Below are the code and all the weights of a small trained network. Each question names an input and a class and asks about switching units off, where a switched-off unit gives its printed mean instead of its output.

import numpy as np


def w(rows, s, z=0):
    codes = np.array(rows[::2]) - 128.0
    scale = np.full(codes.shape[1], s)
    scale[-1] = z or s
    return codes * scale


def f(y):
    return np.maximum(y, 0)


def log_softmax(a):
    a = a - a.max(-1, keepdims=True)
    return a - np.log(np.exp(a).sum(-1, keepdims=True))


def net(x, mask):
    res = np.array(x, float).reshape(1, 3) / 4 @ E
    y = f(res @ A[0][:, :-1].T + A[0][:, -1])
    res = res + np.where(mask, y, B[0][:, -1]) @ B[0][:, :-1]
    return log_softmax(res[-1] @ U[:, :-1].T + U[:, -1])


A, B = {}, {}
E = w([
[141,116,161,214,168,64,154,149,13,144],'x0',
[55,95,63,178,110,179,94,177,125,216],'x1',
[193,98,254,174,89,150,95,97,138,179],'x2',
],0.013)
A[0] = w([
[54,159,106,94,155,101,152,184,125,69,79],'n0',
[64,66,59,165,86,192,103,189,112,247,84],'n1',
[109,82,123,91,131,188,125,93,177,136,139],'n2',
[84,170,68,113,162,83,150,141,135,110,110],'n3',
[109,141,131,136,133,174,112,97,163,74,82],'n4',
[233,212,165,54,167,61,192,38,112,45,115],'n5',
[112,146,141,82,113,169,152,137,143,141,95],'n6',
[101,99,98,138,175,199,84,173,79,186,78],'n7',
[98,150,121,104,89,185,111,122,226,123,115],'n8',
[65,170,106,70,186,102,162,147,111,100,89],'n9',
[101,147,52,123,164,97,163,139,118,93,51],'n10',
[139,126,75,127,139,113,162,141,128,81,122],'n11',
[123,129,122,72,104,176,86,149,216,115,105],'n12',
[173,149,160,93,158,78,156,64,160,46,67],'n13',
[192,123,145,151,81,144,98,93,121,167,59],'n14',
[145,135,92,99,105,136,83,78,195,115,112],'n15',
[169,110,104,208,174,42,201,153,46,145,106],'n16',
[92,98,158,184,190,109,138,174,46,163,146],'n17',
[72,80,96,179,115,175,106,190,137,208,112],'n18',
[86,177,94,126,126,125,132,117,104,89,243],'n19',
[205,53,201,121,82,151,115,78,143,166,110],'n20',
[151,122,136,153,191,78,133,160,38,143,73],'n21',
[148,157,79,102,136,127,149,176,108,108,141],'n22',
[134,108,118,66,87,140,73,138,175,107,83],'n23',
[149,150,150,128,137,99,142,94,56,70,112],'n24',
[151,152,120,108,98,163,169,160,195,138,117],'n25',
[180,73,151,162,58,159,116,107,128,171,82],'n26',
[165,82,246,154,98,119,73,118,148,150,106],'n27',
[89,125,162,127,108,110,124,140,135,138,254],'n28',
[157,158,111,84,87,149,166,122,188,85,111],'n29',
[118,155,114,94,126,196,115,68,152,142,91],'n30',
],0.012,0.017)
B[0] = w([
[121,168,99,141,191,61,138,92,150,174,175],'n0',
[63,156,131,53,100,112,210,193,140,109,233],'n1',
[196,100,143,154,114,127,121,143,96,102,184],'n2',
[141,147,123,125,184,93,112,79,173,164,183],'n3',
[145,108,132,136,143,87,144,157,148,112,145],'n4',
[49,130,133,46,73,152,163,185,141,122,252],'n5',
[117,112,125,157,140,106,130,130,89,111,147],'n6',
[72,139,106,100,117,110,160,174,141,84,177],'n7',
[174,99,161,184,112,86,156,139,105,110,201],'n8',
[117,146,89,127,190,62,107,96,183,184,178],'n9',
[89,154,52,145,199,35,139,100,160,158,168],'n10',
[109,148,86,107,143,100,91,60,126,149,166],'n11',
[170,59,133,194,139,105,127,149,102,93,196],'n12',
[51,189,129,85,98,114,196,226,146,83,192],'n13',
[74,162,82,144,224,77,130,121,133,134,157],'n14',
[154,90,134,182,108,95,155,128,114,105,180],'n15',
[183,45,137,200,102,90,138,119,108,87,211],'n16',
[206,98,138,174,73,118,133,129,130,98,208],'n17',
[52,166,154,47,108,133,164,158,132,96,213],'n18',
[203,135,168,98,98,186,59,82,140,178,220],'n19',
[143,161,86,109,190,80,106,71,153,177,208],'n20',
[155,74,145,239,155,60,183,147,77,38,178],'n21',
[159,131,117,111,160,130,97,97,134,157,172],'n22',
[116,94,123,179,150,110,155,137,103,92,168],'n23',
[128,103,146,100,108,149,161,187,114,78,177],'n24',
[136,95,143,151,124,111,136,105,62,100,167],'n25',
[98,159,59,127,176,54,88,95,165,160,175],'n26',
[136,155,69,117,181,72,104,85,199,176,210],'n27',
[212,128,190,106,77,251,69,113,124,193,221],'n28',
[156,101,156,176,107,107,156,153,78,103,181],'n29',
[142,97,108,168,139,105,137,142,113,86,162],'n30',
],0.011,0.023)
U = w([
[155,56,138,195,90,94,152,135,141,97,117],'0',
[67,149,132,20,72,106,167,193,157,113,112],'1',
[124,163,94,103,205,81,126,48,174,180,99],'2',
[196,120,199,67,5,188,67,63,147,205,248],'3',
[78,181,133,151,124,140,118,110,131,98,111],'4',
[89,134,139,128,103,136,107,87,96,147,111],'5',
[115,143,159,138,110,150,116,133,92,149,111],'6',
[96,109,138,112,104,154,84,113,135,104,108],'7',
],0.013,0.014)

Each question gives the input, the list of numbers given to net, and the class t.
The units are the neurons (one row each of A and B). Each row of codes is followed by its name. A weight is (code - 128) times the scale printed after its matrix; where a second scale follows, it is the last column's (A, B and U).
mask holds one flag per neuron, in row order. A switched-off neuron (its flag False) gives its mean, the last column of its row in B, instead of its output. The means were averaged over made-up inputs and are rounded, as every weight is.
A unit's drop is (log p(t) with every unit on - log p(t) with that unit switched off) / (log p(t) with every unit on - log p(t) with every unit switched off).
unit that matters most: the unit with the biggest drop
top k neurons: the k neurons with the biggest drops, biggest first
drop of u: that unit's drop, to one decimal
input [-8,8,-6], class 0: top 2 neurons -> n12, n8
input [6,-7,5], class 1: unit that matters most -> n5
input [-5,-6,6], class 1: top 4 neurons -> n5, n13, n16, n3
input [1,4,2], class 1: top 3 neurons -> n1, n19, n18
input [4,-1,5], class 2: top 2 neurons -> n27, n20
input [2,4,-1], class 1: top 2 neurons -> n1, n18
input [2,-5,6], class 2: top 3 neurons -> n27, n20, n1
input [1,6,6], class 1: top 2 neurons -> n1, n18
input [6,7,-6], class 1: top 2 neurons -> n1, n18
input [-8,-8,0], class 0: top 3 neurons -> n12, n29, n1
input [-6,3,8], class 2: top 2 neurons -> n20, n27
input [-1,5,-6], class 2: top 2 neurons -> n5, n3
input [6,-7,6], class 1: top 2 neurons -> n5, n13
input [-4,0,-5], class 2: unit that matters most -> n16
input [-8,7,-5], class 0: drop of n12 -> 0.2
input [-6,-6,-3], class 0: drop of n1 -> 0.9
input [-1,7,5], class 1: drop of n11 -> 0.0
input [-5,3,-5], class 0: drop of n12 -> 0.3
